Each row is followed by its class. Each block has new classes.
[ -2  -1  15   4 -13   1   6  13   3  -9   5 -14 -10   6 -11   7] => Z265
[ -4   0   4   0  -3  -1   2  19  14 -10   6  -5   3 -11 -11   7] => Z984
[  5  -4   0   4  -7   6   7  10   1  -6   6 -13  -8   1 -13  -1] => Z984
[  2   1  15   4 -21   2  10  15   1 -18  12 -20 -17  14 -16   6] => Z221
[  8 -27   4   1  12   6  -2 -18  -2   7   3  -9   4  -7  -7 -17] => Z566
[ -1  -2   2   6 -12   1   9  20   4 -10   0 -17  -5  -2 -26  13] => Z239
[ 10  -7  12   3  -3   2   5   4  -5 -14   8 -14 -10   3  -9  -6] => Z221
[ -3   4  12   3  -9  -3   0  15   0  -6   4 -11   4  -1 -19  -8] => Z265
[ 11  -7   2   3   1  13   8  -1  -5  -6   1 -13  -7  -2 -11   2] => Z984
[  3  10   1   6 -11   8  10  20   2 -18   0 -20 -15   0 -18  21] => Z239
[ -4   0   0  -1 -14   1  14  21   0 -15   5 -17  -4  -1 -10  10] => Z239
[ -2   8   5   4 -12   2  10  14   1 -14   6  -9 -11   0 -14  12] => Z984
[  7   1   2   2  -5   7   8  14  -3 -16   2 -13 -19  -3 -16  15] => Z239
[  9  -1  12   3 -11   0   8   7  -7 -15  12 -11 -12   2 -13   3] => Z221
[ -1  -6  14   3  -4   0   4  16   1   0  11 -15   2  -2  -8   2] => Z566
[  0  -6  12   4 -15  -4  10  19  -7 -20   8 -19 -23   7 -14   8] => Z221
[ -1   0  16   4 -14  -6   4  18   3 -13  15 -23  -9   5  -9   8] => Z265
[ -5  -3  20   3 -11  -9   4  20  19 -14  10 -15  32  -1 -16   8] => Z221
[ -2  -9   2   4   3   7  23   3   3  -2   0 -10   7  -6  -6  -2] => Z984
[  8  -4  14   0 -18  -4  10  13  -4 -15   8 -15 -14   6 -12   6] => Z221
[  4   4  15   7 -14  -6  15  21   0 -12   0 -16 -10   4 -15   7] => Z265
[-11   6  10   5  -9  -3   6  13   1 -12   3 -11  -1  -2  -8   3] => Z984
[ -1  -8  14   5 -11  -5   3  12   1 -11   2 -14  -3  -1  -2  -3] => Z265
[  3 -16   1  -9  -1   2   0  -5  28  -1 -10 -10  -3  -1  -2 -13] => Z629
[ -1  -4  14   0 -17  -6   4  11  -1 -12  13 -12 -10   7  -8   5] => Z265
[  1  -6  -2   4  -7   7   4  10  -4  -8  -4 -12  -2  -6  -3   4] => Z239
[ -5  -2  16   8 -13  -3   2  13   1 -10  17 -14  -5   7  -9  -4] => Z265
[  0  -1  20   5 -11  -4   9  18  -2  -8   8 -18 -10   0 -11   1] => Z221
[  7  -3  -3   3   2   7  17   1  -6 -11   0 -13 -10  -3  -6   5] => Z984
[ -1   2   2   3 -10  -2   6  21   5 -11  -1 -11   2  -2 -14  11] => Z239
[ -7   4   2   4  -5  -5  -3  14   4   0  -1 -12  -1 -12 -15   7] => Z239
[  1  -5  20   2 -13 -11   7  17   3 -16   4 -11  -7   5 -14   1] => Z265
[  7  -4  -6   2  -6  17   7  13  -5 -10  -1 -10  -6   1 -10  10] => Z239
[  7   5   3   2  -2   9   4   9  -3  -1   6 -11 -45   2  -5  -1] => Z629
[-10  -7   8   9  -9  -2   5  15   5 -16  13  -8  -5   4 -11   7] => Z265
[  4   8   3   9 -16  -6  12  22   7 -18  12 -14 -16   1 -10  19] => Z984
[ -6   7   3   7 -15  -1   4  17   2  -9   0 -16  -6  -3  -5  15] => Z239
[ -1  -1   7   6 -20  -2  11  27  -2 -27  16 -14 -19   9 -15  11] => Z265

Each row is followed by its class.
[  6  13   2 -15  -6   7 -16   2   2  20 -27   1   3  -9   2  -1] => Z428
[ -4  12   9   5  -9   3 -15   6   3   3   3  -1  -4 -14  -6  -8] => Z302
[  0  -2   2 -11   2   6   7   6   4   9 -15   4  -2   1  -3   2] => Z428
[-11  17   4   1 -12   2 -21   8  10  24  -7  -8   4  19  -7   9] => Z428
[ -1   0  12  -7 -13  10 -18  19   2  13   3   7   9  -2 -10 -13] => Z428
[-12   3 -17  -2   6   1 -18  -1  -2  -5  -1   4   6  12   0   4] => Z807
[ -6 -19  -3  -5  -1  -4 -20  -8   7   9 -11  -2   4   7 -11   9] => Z807
[ -5   4 -10  -3  -5  -5 -10   0  -1   4   8  -8  -6 -14  -6   6] => Z302
[ -7  16   9   1 -11   5 -13   9   6  10  -4  -7 -12 -16  -9  -1] => Z302
[-17  12  -3  -6 -10  10 -38   9   4   7 -10   3   1  -9 -14  -6] => Z302
[ -2   6 -12   5   4  -5   3  -6  -5  -6   6  -4  -2   3  10   1] => Z807
[-17  37  -5   1 -12   7 -23   6   2  10 -14  -9  -2  -8  -3  -2] => Z428
[ -2  -1   1  -4  -9   0  -9   2   3  10  -2  -6  -6 -14 -10   4] => Z568
